Below are the code and all the weights of a small trained network. Each question names an input and a class and asks about switching units off, where a switched-off unit gives its printed mean instead of its output.

import numpy as np


def w(rows, s, z=0):
    codes = np.array(rows[::2]) - 128.0
    scale = np.full(codes.shape[1], s)
    scale[-1] = z or s
    return codes * scale


def f(y):
    return np.maximum(y, 0)


def log_softmax(a):
    a = a - a.max(-1, keepdims=True)
    return a - np.log(np.exp(a).sum(-1, keepdims=True))


def net(x, mask):
    res = np.array(x, float).reshape(1, 8) / 4 @ E
    y = f(res @ A[0][:, :-1].T + A[0][:, -1])
    res = res + np.where(mask, y, B[0][:, -1]) @ B[0][:, :-1]
    return log_softmax(res[-1] @ U[:, :-1].T + U[:, -1])


A, B = {}, {}
E = w([
[141,141,126,138,169,134,138],'x0',
[132,12,22,102,144,143,132],'x1',
[136,117,137,112,111,139,112],'x2',
[126,127,128,131,134,117,144],'x3',
[113,158,106,145,136,139,126],'x4',
[88,136,111,128,52,143,81],'x5',
[4,89,175,99,163,196,153],'x6',
[154,116,143,105,135,136,133],'x7',
],0.012)
A[0] = w([
[150,109,71,156,165,90,93,134],'N0',
[73,162,237,166,164,191,136,166],'N1',
[188,192,224,124,156,102,181,211],'N2',
[189,57,82,135,100,152,119,181],'N3',
[180,220,138,161,68,154,151,192],'N4',
[176,142,63,144,99,99,138,165],'N5',
[98,52,56,105,137,167,143,120],'N6',
[177,86,27,119,114,137,135,145],'N7',
[139,98,115,165,101,152,80,115],'N8',
[62,50,131,91,147,169,177,145],'N9',
[132,134,151,93,108,101,72,139],'N10',
[85,125,143,110,134,204,157,160],'N11',
[86,130,103,99,132,171,138,134],'N12',
[121,107,190,107,109,178,153,157],'N13',
[199,142,106,147,112,70,85,255],'N14',
[158,162,138,129,122,84,138,130],'N15',
[62,76,85,156,94,122,115,102],'N16',
[193,90,47,127,106,148,160,149],'N17',
[74,93,125,127,153,123,96,125],'N18',
[110,57,76,99,144,176,107,128],'N19',
[76,159,251,165,138,103,121,193],'N20',
],0.011,0.0056)
B[0] = w([
[115,124,89,101,134,110,100,177],'N0',
[73,133,118,84,75,201,130,242],'N1',
[113,92,136,149,54,136,85,252],'N2',
[109,122,105,129,184,101,92,210],'N3',
[177,104,153,179,83,63,83,219],'N4',
[121,112,92,110,116,79,100,195],'N5',
[173,150,141,144,197,114,152,224],'N6',
[87,147,76,109,200,110,115,215],'N7',
[132,131,135,138,165,85,146,152],'N8',
[166,143,128,157,148,200,170,239],'N9',
[149,142,164,91,106,109,122,157],'N10',
[130,136,111,146,141,203,186,200],'N11',
[163,107,130,146,129,165,163,174],'N12',
[110,142,141,140,115,182,146,184],'N13',
[125,61,131,153,86,2,31,232],'N14',
[150,131,109,164,113,101,103,175],'N15',
[139,126,93,130,165,159,134,179],'N16',
[90,143,82,95,182,83,113,206],'N17',
[167,168,136,142,113,142,186,172],'N18',
[155,127,90,164,145,93,162,213],'N19',
[77,138,145,101,79,180,91,243],'N20',
],0.0095,0.014)
U = w([
[172,88,182,179,36,63,2,252],'0',
[42,126,128,37,41,211,116,191],'1',
[44,91,30,24,200,53,28,20],'2',
[189,114,103,189,213,152,229,18],'3',
],0.0085,0.0015)

Each question gives the input, the list of numbers given to net, and the class t.
The units are the neurons (one row each of A and B). Each row of codes is followed by its name. A weight is (code - 128) times the scale printed after its matrix; where a second scale follows, it is the last column's (A, B and U).
mask holds one flag per neuron, in row order. A switched-off neuron (its flag False) gives its mean, the last column of its row in B, instead of its output. The means were averaged over made-up inputs and are rounded, as every weight is.
A unit's drop is (log p(t) with every unit on - log p(t) with that unit switched off) / (log p(t) with every unit on - log p(t) with every unit switched off).
The circuit of an input: a set's keep is (log p(t) with only the set's units on - log p(t) with every unit switched off) / (log p(t) with every unit on - log p(t) with every unit switched off). Starting from the 12 units with the biggest drops (on a tie, the unit counted first), units are removed one at a time, each time the one whose removal leaves the highest keep (on an exact tie, the one counted first), for as long as the keep stays at least 0.8.
units of the circuit, in order: the units of the circuit, biggest drop first
top k neurons: the k neurons with the biggest drops, biggest first
drop when u is switched off: that unit's drop, to one decimal
input [-7,-8,2,8,-8,-7,1,-3], class 1: units of the circuit, in order => [N1]
input [5,1,-5,8,-4,-6,-8,-1], class 2: top 3 neurons => [N17, N7, N0]
input [-7,8,8,-4,5,-6,1,4], class 3: top 4 neurons => [N9, N6, N14, N19]
input [-2,0,-5,0,8,2,1,4], class 1: top 4 neurons => [N14, N6, N19, N9]
input [-5,1,1,-4,-8,8,0,-3], class 2: top 3 neurons => [N4, N2, N16]
input [6,0,-7,-3,2,-6,-7,-4], class 0: top 2 neurons => [N14, N4]
input [-2,-4,4,-1,8,-1,1,-3], class 1: top 2 neurons => [N14, N1]
input [-7,-1,3,3,5,-8,1,2], class 1: top 2 neurons => [N14, N4]
input [2,0,3,1,-6,-6,7,7], class 1: top 2 neurons => [N1, N20]
input [-5,7,-6,-7,3,-3,1,-2], class 3: drop when N6 is switched off => 0.2
input [-6,0,-5,-6,6,0,3,7], class 1: drop when N19 is switched off => 0.1
input [3,4,-6,4,-8,-7,1,-4], class 3: drop when N20 is switched off => 0.1
